Here is a tiny trained network, its code and every weight. The questions are about switching its units off for an input and a target symbol, where a switched-off unit gives its printed mean instead of its output.

import numpy as np


def w(rows, s, z=0):
    codes = np.array(rows[::2]) - 128.0
    scale = np.full(codes.shape[1], s)
    scale[-1] = z or s
    return codes * scale


def norm(h):
    return h / np.sqrt((h * h).mean(-1, keepdims=True) + 1e-5)


def f(y):
    return y / 2 * (1 + np.tanh(0.7978845608 * (y + 0.044715 * y**3)))


def softmax(a):
    e = np.exp(a - a.max(-1, keepdims=True))
    return e / e.sum(-1, keepdims=True)


def log_softmax(a):
    a = a - a.max(-1, keepdims=True)
    return a - np.log(np.exp(a).sum(-1, keepdims=True))


def net(x, mask):
    ids = ['ΓΨβδλξφ'.index(c) for c in x.split()]
    T = len(ids)
    res = E[ids] + P[:T]
    r = norm(res)
    for j in range(2):
        rows = slice(4 * j, 4 * j + 4)
        q, k, v = (r @ M[0][rows].T for M in (Q, K, V))
        z = softmax(np.where(np.tri(T) > 0, q @ k.T / 4**0.5, -1e9)) @ v
        o = O[0][rows]
        res = res + np.where(mask[j], z, o[:, -1]) @ o[:, :-1]
    y = f(norm(res) @ A[0][:, :-1].T + A[0][:, -1])
    res = res + np.where(mask[2:26], y, B[0][:, -1]) @ B[0][:, :-1]
    return log_softmax(norm(res)[-1] @ U[:, :-1].T + U[:, -1])


Q, K, V, O, A, B = {}, {}, {}, {}, {}, {}
E = w([
[76,115,162],'Γ',
[230,51,107],'Ψ',
[221,66,95],'β',
[220,51,107],'δ',
[43,254,110],'λ',
[18,104,129],'ξ',
[29,110,114],'φ',
],0.0042)
P = w([
[112,102,114],'0',
[95,75,189],'1',
[97,98,89],'2',
[146,140,92],'3',
[111,95,214],'4',
[83,105,73],'5',
[135,142,75],'6',
[138,123,220],'7',
[77,100,61],'8',
[134,131,58],'9',
[159,144,252],'10',
[71,93,45],'11',
[125,125,42],'12',
[143,159,230],'13',
],0.0046)
Q[0] = w([
[230,124,91],'H1',
[210,118,125],'H1',
[67,132,242],'H1',
[112,135,200],'H1',
[58,144,140],'H2',
[151,87,197],'H2',
[55,244,53],'H2',
[148,67,190],'H2',
],0.011)
K[0] = w([
[182,147,207],'H1',
[207,122,229],'H1',
[84,42,62],'H1',
[115,75,99],'H1',
[102,178,166],'H2',
[82,92,46],'H2',
[147,149,245],'H2',
[83,104,56],'H2',
],0.011)
V[0] = w([
[147,54,4],'H1',
[245,102,244],'H1',
[127,168,226],'H1',
[45,169,68],'H1',
[31,193,245],'H2',
[206,178,158],'H2',
[24,63,7],'H2',
[56,125,90],'H2',
],0.0027)
O[0] = w([
[80,134,40,141],'H1',
[41,183,182,1],'H1',
[137,140,178,106],'H1',
[217,99,108,213],'H1',
[115,39,154,208],'H2',
[167,144,148,77],'H2',
[63,129,3,189],'H2',
[76,70,95,175],'H2',
],0.0034,0.0021)
A[0] = w([
[102,134,128,85],'N1',
[128,128,137,154],'N2',
[101,147,142,132],'N3',
[137,173,221,118],'N4',
[145,91,100,147],'N5',
[83,95,181,28],'N6',
[169,133,127,161],'N7',
[142,95,161,58],'N8',
[118,130,188,119],'N9',
[131,127,137,54],'N10',
[162,146,159,180],'N11',
[117,120,134,135],'N12',
[87,159,115,66],'N13',
[84,68,74,91],'N14',
[93,42,254,17],'N15',
[121,120,149,2],'N16',
[194,79,152,68],'N17',
[106,73,97,118],'N18',
[184,137,82,89],'N19',
[111,126,133,54],'N20',
[182,130,119,164],'N21',
[103,117,176,66],'N22',
[148,125,129,72],'N23',
[57,198,104,99],'N24',
],0.0069,0.0039)
B[0] = w([
[171,101,106,108],'N1',
[134,135,137,144],'N2',
[172,119,141,133],'N3',
[194,238,96,134],'N4',
[115,178,172,202],'N5',
[38,141,28,103],'N6',
[84,130,154,142],'N7',
[114,112,100,87],'N8',
[105,192,85,118],'N9',
[127,116,86,76],'N10',
[123,148,153,136],'N11',
[148,143,125,140],'N12',
[156,80,132,112],'N13',
[188,226,142,254],'N14',
[3,146,119,175],'N15',
[151,115,57,63],'N16',
[58,84,130,106],'N17',
[180,196,159,220],'N18',
[40,121,146,137],'N19',
[154,110,83,84],'N20',
[51,128,168,152],'N21',
[89,178,32,97],'N22',
[97,112,103,85],'N23',
[173,20,178,183],'N24',
],0.0035,0.0023)
U = w([
[66,95,196,255],'Γ',
[78,179,149,158],'Ψ',
[125,219,133,159],'β',
[145,239,181,6],'δ',
[222,57,187,133],'λ',
[138,97,54,48],'ξ',
[149,94,12,122],'φ',
],0.011,0.0029)

Each question gives the input, a string of symbols that net reads in full, and the target symbol t.
The units are the heads (4 rows each of Q, K, V and O) and the neurons (one row each of A and B). Each row of codes is followed by its name. A weight is (code - 128) times the scale printed after its matrix; where a second scale follows, it is the last column's (O, A, B and U).
mask holds one flag per unit, heads first, then neurons. A switched-off unit (its flag False) gives its mean, the last column of its rows in O or B, instead of its output. The means were averaged over made-up inputs and are rounded, as every weight is.
A unit's drop is (log p(t) with every unit on - log p(t) with that unit switched off) / (log p(t) with every unit on - log p(t) with every unit switched off).
The circuit of an input: a set's keep is (log p(t) with only the set's units on - log p(t) with every unit switched off) / (log p(t) with every unit on - log p(t) with every unit switched off). Starting from the 12 units with the biggest drops (on a tie, the unit counted first), units are removed one at a time, each time the one whose removal leaves the highest keep (on an exact tie, the one counted first), for as long as the keep stays at least 0.8.
circuit, biggest first: the units of the circuit, biggest drop first
most important unit: the unit with the biggest drop
k most important neurons: the k neurons with the biggest drops, biggest first
which heads matter: for each layer, one digit per head in row order, 1 if its drop is at least 0.15 and else 0, layers parted by /
drop of u: that unit's drop, to one decimal
input Ψ φ φ β Ψ λ β β δ λ β, target δ: circuit, biggest first	(H1 N4)
input β ξ Γ Γ φ λ, target φ: most important unit	N24
input Ψ Ψ φ λ λ φ λ Γ λ λ λ δ, target λ: which heads matter	10
input λ δ β φ β λ λ β Γ Γ δ, target Ψ: which heads matter	10
input λ λ Γ Γ β β ξ β λ δ λ Γ φ δ, target Ψ: circuit, biggest first	(H1 N15 H2)
input λ Γ λ λ β λ β Γ β λ λ β β β, target δ: circuit, biggest first	(H1 H2)
input λ β λ β λ λ λ λ λ Ψ δ β δ, target δ: which heads matter	11
input λ φ λ ξ φ δ Ψ φ β λ δ λ Ψ, target δ: which heads matter	10
input β φ Γ, target φ: circuit, biggest first	(H2 N14 N15 H1)
input φ δ λ λ δ Γ φ λ λ Ψ Γ ξ λ, target Γ: circuit, biggest first	(H2 N4 N14 N24)
input λ Γ λ δ Γ Ψ β, target Γ: 4 most important neurons	(N21 N19 N14 N4)
input λ λ φ β λ ξ Γ λ Γ λ β β δ, target β: 2 most important neurons	(N24 N5)
input λ λ φ λ Γ δ λ Ψ, target Γ: 2 most important neurons	(N14 N17)
input λ λ Γ λ λ λ λ, target λ: most important unit	N24
input φ β λ φ Γ β δ φ ξ, target φ: circuit, biggest first	(H1 N14 N15)
input λ Γ φ Γ λ δ β φ Γ, target φ: 2 most important neurons	(N24 N14)
input λ Γ λ β λ Ψ δ Γ β δ, target Γ: 3 most important neurons	(N21 N19 N14)
input β λ λ λ Γ φ λ β λ δ β δ φ, target δ: 4 most important neurons	(N14 N24 N5 N18)
input ξ β φ β, target β: circuit, biggest first	(H1 N24 N5)
input ξ β Ψ φ Ψ λ φ ξ λ λ φ λ, target φ: most important unit	H1
input λ λ δ Γ, target λ: 3 most important neurons	(N15 N4 N9)
input Ψ Γ λ β, target Γ: drop of N14	0.7
input Γ β λ λ δ λ ξ, target δ: drop of N19	0.0
